(in the rows, 128 means zero)
[165  94 105 154 128 124 157 166  84 102 133 121 100 116 100 133 122 105
 160 189 111 139 139 112 109 101 145 127 105 183 160 160 148 136 152 128
 151 129  84 178  91  62 142] | nin
[139  51 134 145 151 109 174 167  64 133 130 140  90 101 162 151 131 123
 191 123  88 138 115 100 111  94 135 109 111 172 131 174 122 152 149 119
 160 162 108 189  84  81 130] | Legit
[163 101 128 144 114 137 125 154  98 122 158 162 142 112 195 116 104 148
 118  87 107 127 128 142  96  61 119 128 155 138 159 155 123 123 131  67
 136 103  78 173  92  59 107] | Legit
[138 167  91 119 110  88 141  94 147 141  76  97 157 105 140 123  89  97
 147  82 127 128 135  82 119 124 125  97  88 138 129  98 149 135 102  94
 105 113 120 125 128  82 117] | Tiv
[171 165  83  78  97  92 150 105 175 154  52  88 138 104  22 129 117  71
 151  96 131 134 114 105 147 173 121 113 102 131 126  75  82 124 133  96
 135 106  79 168 131 114 150] | duto
[143 178  90 108 118  89 162 112 145 125  62 102 136  88 166 152 137  85
 146  84 111 113 113 115 106 142 113 104  90 122 144  95 131 158 111  88
 120 102  91 135 152  99 128] | daz
[136 102 134 124 109 123 114 131 105 116 151 153 164 100 179  97 100 106
 125  76 113 139 143 107  91  66 124 109 131 132 143 180 100  98 146  98
 137 130  84 156 154  88 101] | pavit
[152 110 125 149 120 125  95 138  91 105 150 172 157 109 146  83 128 117
 120 103 101 142 134  94  74  91 121 130 138 113 159 207 103  97 116 101
 130 113  74 185 123  80  92] | nin
[140  72 103 168 136 126 142 170  83 121 170 142  87 101 132 133 133 137
 180 144 131 144 111  87 127  88 137 111  99 162 125 129 129 125 142 123
 134 164 121 180  70  91 133] | Tiv
[145 175  90 121 121  65 136 111 152 108  43  90 132 100 133 114  81 102
 158  64 104 128  98  72 105 124 107 107  99 112 123 100 116 139 103 106
  49 114 102 148 127  94 106] | Gotid
[132  48 105 154 154 111 177 172  84 128 101 158 106  99  99 141 125 117
 201 127 101 135 133 102  96 109 124 101  92 144 118 165  96 136 145 140
 154 147  99 189 114 109 149] | bor
[135  91 116 159 134 106 179 190  92 110 149 131  61 107 115 174 150 129
 155 140  94 137 120 106  99 109 132 105 101 156 138 155 131 142 157  97
 142 153 110 219  66 106 123] | daz
[133  83 120  92 147 126 116 142 145 139 140 161 137  98 144  84  78 146
  96 117 104 139 155 127  84  90 137 149 189  89 150 168 122 102 152  95
 156  91 121 160  98  36  83] | pavit
[138 142 117 113 145  78 156 124 123 146  51 126 148 130 154 140 118  92
 156  99 164 139 134  41 150 143 119 123  98 163 136 106 152 157 154  78
 129 124 142 144 107  78 138] | daz
[147 101 129 110 120 123 128 144  87 135 135 142 166 111 173 106 106 117
 112  94  98 143 136 112  98  69 124 138 151 140 142 172 111  95 155  96
 152 127  81 161 117  56 102] | daz
[150 119 115 114 124 126 129 139 106  96 145 175 160 114 150  89 102 107
 123 102 146 140 132 104 102  70 128 130 135 127 165 157 102  85 140 109
 141 128  96 156 148  42  96] | Tiv
[140 142  98 128 121  62 122 117 155 122  42  92 143 102 142 124  88 112
 166  98 114 112 127  80 107 120 133  84  95 130 132 110 142 148 112  95
  85  84 115 144 110  78 105] | Gotid
[154  88 121 121  78 134 158 154 108 113 126 175 183  77  83 115 100 123
 111 152  83 127 122 106  97  76 132 138 133 102 178 180  95  84 154 116
 152 111  62 187 115  64  71] | daz
[128  67 122 152 144 115 192 166  54  99 102 143 113  88 127 154 136 144
 179 159  93 146 129 112 118  96 147 114 103 150 130 151 133 156 148 147
 153 136 111 180  78  77 129] | daz
[135 156  95 123 125  69 140 100 138 122  83  85 122 102 129 125  98  83
 171  74 120 108 115  87 107 138 121  95  83 134 148 113 117 118 117  87
 104 119 112 156 165  94 113] | ril
[154 107 122 133 119 123 106 145  97 129 132 148 162  97 162  80 102  97
 123 115 112 120 134 130  78  82 123 121 131 134 157 161  91  90 134  99
 142 103  83 164 140  51 109] | nin
[160 126 143 120 109 122 108 139 132  94 175 146 135  88 204  89 100 107
 102  78 111 140 127 155  98  56 121 129 148 138 138 168 104 111 154  83
 138 105 105 164 157 106 101] | pavit
[176  91  95 127 123 115 126 147 117 115 107 175 183 104 185  82  70 134
 126  81 127 111 141 129  89  53 118 119 145 109 177 156 111  99 132  79
 141  89  96 152 122  61  98] | Gotid
[147 123 168 134  81 134 189 141 132  81  85 130 165 123 175 120  89 162
 101  73 119 136 163 141 133  77 143 104 143 134 136 133 113  68 144 102
 119  95 100 155 176 109 133] | Rerin
[172 139  98 127 119  65 151 116 143 106  26 128 125  73 147 118 140  95
 184 123  87 129 104  83  72 142 124 100 109 100 139 118 128 150 106 102
  85  76  82 176 139  83 117] | nin
[137 141 118 119 137  46 139 105 125 124  65  96 130  99 208 129  87 132
 186 113  78 119 131  52  80 132 132  96  76 125 152  97 158 167 130  87
  66  76 105 158  91  63 100] | Gotid
[143 104 138 134  83 139  88 150 106 138 150 144 153 119 154  96 110 129
 109  93  86 127 130 123 102  77 133 104 146 140 132 192 124  91 130  98
 120 112 108 164 115  89  94] | nin
[143 169  93 131  87  85 155 112 151 108  73  96 150  80 157 143 101  99
 161 108 121 138 127 108 137 119 159  82  72 158 131  93 147 136 142  82
 115  90 122 152 151 113 122] | Tiv
[178 132 117  91 102 103 160 115 179 164  44 173 140  91 189  97 147  96
 168 112 142 106 123 102  95 148 102 115 108 107 154  63 125 114 116  95
 113  83 100 101 157  56 144] | bor
[123  76 124 154 152 129 180 161  90 124 147 105  97  68 114 137 117 157
 186 171  83 121 138  99 108 110 141 119  58 127 132 150 128 127 144 152
 142 143  82 165  79 132 155] | Rerin
[154 115 120 137  98 130 110 124 120 138 145 145 147 128 127  83  89  97
 123  74 106 120 139 130  85 112 105 126 127 122 139 173  94  69 119 100
 132 139  98 146 141  71  98] | bor
[153 136  57  93 119 112 140 113 213 139  67 143 121  53  85  69 172  83
 177 110  96  92  81 126  80  95 104 116 123  54 132 117 112 121  94 132
 143 107 109  91 211  88 160] | ril
[150  69 117 141 135  98 153 162  89 111 149 135  82 102 143 136 136 122
 181 150  96 135 104  96 128 101 159 113 110 169 132 159 140 134 142 116
 143 138 116 197 112 105 137] | ril
[177 196 105  48 150  69 152  75 169  87  66  91 125  89 150 142 132  82
 159  73 138 117 126 101 142 145 132 107  91 101 142  91 111 132 113 118
 136  75 133 155 152 170 133] | Tiv
[107 158 100 143 117  65 130 101 182 137  32  98 107  86 121 104 183 108
 200 166 115 123 115  71 107  87  88  87  78 129 146 112 147 155 139  89
  94 127  86 141 133  97 120] | nin
[142  61 118 139 139  99 153 165  83  97 160 150  84  91 139 152 147 131
 177 127 114 137 110  91 121  79 146 112 112 156 141 162 133 129 150 111
 137 141 100 203 107  97 126] | ril
[132  76 126 149 146 121 161 169  94 101 142 130  90  74 112 164 143 137
 180 139  99 127 109  82 132  76 134 125  86 157 145 162 127 135 148 123
 154 153 105 179  69  94 129] | Legit
[151 167  83 119 129  76 136 117 138 108  66 116 121 100 136 112 122 114
 164 104 127 138 108  97 103 118 124 103 103 131 125  94 134 138 116  83
  89 124 101 163 130 101 116] | Tiv
[129 111 137 132 126 123 125 145 100 110 142 167 179 101 122 103  99 141
 125  82  84 129 138 102  76  64 112 137 138 120 140 198  93  88 147  90
 133 118  80 178 127  70  96] | daz
[148 187 109 150 111  84 132 116 161 104  78  83 106 105 131 123 115  85
 147  89 125 141 116 110  95 117  95 106  99 132 156 115 105 145 135  77
  97 108  86 163 123  93  87] | Legit
[149 103 120 112 116 127 117 135  94 117 114 154 178 130 173 114  98 127
 124  96 122 128 141 103 121  72 131 136 143 144 151 152 112  96 145 105
 134 116  95 149 145  58 114] | Rerin
[109  51 145 172  95 124 152 118  43 225 114  69 127 138 189 127  70 101
 168 169 104 154 138  33 130 129  98 145  96 156  78  83 188 204 156 206
  77 168 187  69  83  34 156] | daz
[124 172  99  92 142  75 143 107 165 121  83 108 131  80 130 107 117 115
 172 119 115 116 115  90 117 100 125 106  86 130 131 113 142 139 119  86
 106 114  84 151 133  90 126] | Tiv
[142 118 133 117 110 126 117 146  95 110 158 137 165  85 161 102 108 119
 114  86 100 125 143 135  82  72 137 122 128 130 144 191 108  74 155  88
 153 114  70 162 135  62  98] | daz
[152 159 114 125 136  70 120 119 170  93  57 121 152  76 144  86 123  88
 158 126 102 138 136 131 107 114 148 102  78 120 104 140 122 140 116  74
 137 107 117 135 147 114 125] | duto
[140 122 102 118 119 131 144 151 112 125 142 151 147 121 138 102  88  90
 106  75 120 128 113 125 104  97 108 140 126 109 167 164 102  84 152  99
 134 146  85 152 158  70 109] | bor
[153  49 121 136 158 101 168 167  96  92  94 129  96  89 136 117 136 156
 174 149 107 142 104 101 131  83 144 125 131 139 136 126 127 142 144 136
 148 130  96 179  83  87 136] | Gotid
[137 122 107 109 115  62 144 108 163 116  34 116 143  75 145 114 101 132
 177  85 111 117 126  85 120  95 119  96 116 139 123 108 135 162 126  93
  98  81 101 155 139  74 117] | Gotid
[136 129  93 106 142  78 153 105 140 135  51  85 117  72 183 128 121  80
 197  84 106 115 116  89 106 149 107 109  71  98 142 129 115 145 129 114
 117  97  73 148 177 101 131] | bor
[142 106 131 110 108  85 113 106  91 108  80 141 122  94 127 105 114 162
 177 152  96 124 122  85 102 146 141 115  95 105 144  82 120 145 124  82
  71  93  92 198  96  75  87] | ril
[168 105 138 104 111 132 137 141 129 100 124 165 186  87 135  79  73 121
 126 115 117 129 147  98 107  53 119 140 107 131 148 174 113  94 135 102
 139 116  81 142 155  90 100] | Tiv
[111 118 110 154 133 128  83 119 114 120 157 143 200 129 105  96  61 122
 128  78 118 116 166  83 110 106 128 120 110 183 136 189 103  85 119 105
 162 152 112 109 148  62  79] | duto
[119 119 141 107  93 162 179 143 120  85 158  67  71 134 169 189 119  94
 198  99  58 147 157 144 201  64 157  71  75 229 126 160  66 105 209 140
 208 183 160 157 133 170 132] | Legit
[143 110  93 114 147  83 127 110 154 154  50  54 143 142 151 118  59  58
 187 121 114 136 137  64 116 130 129  99  99 161 119 124 117 108 116 104
 128 161  82 112 124  53  87] | Tiv
[146  49 122 149 152  98 172 205  74  98 133 142  81 110 123 156 141 134
 173 161 111 141 113 120 120  83 149 103 104 173 136 153 135 152 179 113
 154 147 110 204  93  89 139] | duto
[142 121 162 116  86 125 117 119 134 149 150 134 172 110 143 116  88 101
 125  89  85 147 139  62  97  92 114 122 114 141 126 153 101 119 149 130
 107 102 107 143 141 118 116] | pavit
[145  70 110 153 144 114 170 168  87 103 133 140  98  99 155 140 114 150
 169 147 114 136 122  89 131  88 145 114  98 156 136 138 151 141 129 112
 138 147 119 183  87  95 127] | Tiv
[157 115 121 126 103 133 113 122 136 140 125 150 197 101 145  96  98  78
 133 112 111 142 147 108  94  70 125 126 120 122 148 183 102 102 135 117
 148 102  83 125 152  84 122] | pavit
[148 104 119 151 118 120 115 129 105 119 153 140 175  97 138  84  74 135
 131  78 110 143 142  96  81  59 118 122 135 112 135 187 111  92 127 117
 122 100  86 166 127  80  96] | Tiv
[138  67 109 149 148 111 167 158  81 100 141 134  93  87 149 149 135 152
 187 149 116 134 115  95 136  82 146 114  96 159 137 144 153 142 139 123
 145 149 112 181  92  98 130] | Tiv
[143 156 119 115 132  63 139  89 160 107  36  96 142  88 131 127 128  81
 203 106  87 134 118  76 105  86 111  98  95 152 107 138 128 177 106 124
 105 109  75 126 128  77 124] | Legit
[145 112 142 142 100 129 114 153 124 110 138 150 164 109 147  86 106 132
 114  97  99 137 137 117 111  62 121 116 115 122 134 173 104 108 133  98
 129 110  97 155 141  95 114] | duto
[157 152 108 126 116  78 141  96 157 116  59  90 146  85 111 114 103 115
 167  87  95 109 127  76  90 124 109 115  82 125 132 108 132 113 122  99
 101 110 104 127 138  97 122] | Rerin
[149 110 139 115 112 135 121 149 127 124 127 172 160  80 142  74 132 112
 114 110 109 123 121 122  95  50 108 135 139 103 167 175  81  70 135  99
 140  99  73 171 141  53 114] | nin
[166  97 121 126 116 136 130 143 138 118 106 127 185  87 137  70  55 126
 121  99 125 122 155  96 128  54 139 109 112 134 141 155 123  97 105 115
 162  82  99 128 111  60 114] | Tiv
[135  72 117 169 134 133 162 183  82 119 124 125 107  99 145 143 123 147
 161 143  98 135 111  90 138  92 130 122 101 161 121 139 132 144 146 122
 146 152 121 167  83 117 136] | daz
[139 105 146 123 106 112 113 117 145 110 127 137 166 108 163  95 103 124
 148  97  93 125 152 117  98  57 122 111 127 128 132 175 109  97 144  85
 132 109  67 149 136  63 103] | Rerin
[155 116 141 126 125 115 103 163 124 130 110 151 172 139 174 104  58 116
 113  84 152 113 140  96 114  77 111 132 118 143 141 141  96  87 124  78
  90 120 113 147 124  79 110] | Gotid
[124 113  69 161 132 153 171 177 133  90 182 123  59  72  96 169 158 158
 191 138 146 135 124 107 143  73 164  93  96 134 103 109 148 104 129 160
 118 136 100 152  63  84 193] | Tiv
[138 149 101 117 114  81 111 113 143 143  61  94 153 104 160 109  87 104
 154 100 115 115 111 101 124 125 125 103  92 127 132 107 133 151 114  93
  86 106 110 131 121 101 106] | Gotid
[163 124 103 178  77 142 129 152 118 108 149 105 141 100 162  74  97 119
 120  74 148 155 131 109 106  85 101 116 122 117 150 158 112  86 180  70
 127 137  42 162 135 112 104] | daz
[141 135 141 123 114 124 127 132  97 120 147 159 160 110 147 115 131 110
 130  96 110 138 126 118 113  49 113 132 129 137 172 191  86  96 152 102
 148 120  89 180 121  81 106] | Legit
[140 132  90 102 129  61 114 116 134 135  49 115 158 110 167 120 108 100
 169  96 108 125 107  75 110 102 123 101 112 154 141 106 120 150 135  83
 106 115  90 151 135  82 103] | Gotid
[144  20 130 128 149 122 139 176  71 124  93 131 111 109 128 151 109 195
 180 156  94 126 117  80 141 109 152 141 120 162 132 124 155 146 148 118
 123 129 119 168  55  71 120] | Gotid
[160 145  98 118 136  87 131 113 152 132  45 104 144  99 115 112 105 133
 154 103 115 117 121 112  96 155 119 114 113 123 134 102 131 130 115  95
 109  95  96 132 116 115 102] | Rerin
[139 144 107 127 123  75 130 107 149 126  49  94 146 111 145 130 104 100
 156  95 114 116 121  85 111 126 124 106 104 140 119  99 128 132 111  97
  97 113 107 133 144  83 122] | Rerin
[127 123 120 125  97 120 111  94 116 139 167 123 162  90 155  86 103 129
 124  95  82 125 150 137  77  75 136 101 148 138 136 168 135 107 125 117
 146 108  80 134 134  72 107] | pavit
[148  96 120 128  98 114 119 138 102 122 115 145 160 112 160  94  87  98
 119  79 108 128 130 122  99  79 117 109 133 115 144 164  97 104 136 113
 131 106  92 165 149  70  96] | bor
[147  69 110 176 119 107 162 158  66  99 195 162  87  96 136 121 137 147
 181 166  88 124 118 105  94  74 153 106 101 176 142 157 158 122 152 125
 145 164 133 180 109 108 140] | ril
[161 145 117 102 117  63 144  94 147 113  66 115 131 103 147  99 107 103
 182 117 101 121 107  82 113 114 128 114 107 137 147 106 130 120 129  84
  94 100 103 159 147  69 112] | ril
[140  71 110 177 121 114 169 145 126  70 149 113  43  48 214 131 173 108
 196 121 110 136  99 133 114  73 130  91  94  95 130 104 107 113 152 112
 145 169 124 164 125 108 142] | pavit
[148 133 151 106  98 147  94 119  99 126 147 144 170 104 171  48 127  83
 100  73 129 157 140 111  95  72 126 129 125 104 134 178  83  32 129 116
 135 170  91 115 151  78 111] | pavit
[140  72 117 109 127 117 180 161 133 158 150 110  67  81 153 145 143 128
 158 135  74 120  92 102 161  79 137 128 115 154 139 131 131 119 142 117
 166 136 140 184 117 125 160] | ril
[153 107 111 124 106 138 126 145 119 116 136 131 147 113 171 103  99 132
 104  55  98 154 135 117 109  63 113 128 129 124 136 167 128 110 125  56
 138 145  78 164 143 102 103] | Tiv
[118 188  86 108 121  83 146 106 144 126  81  96 138 101 124 115  91  97
 164 107 114 124 124  78 115 110 126  93  68 146 136  98 137 137 122  98
  93 129 104 139 129  73 116] | Tiv
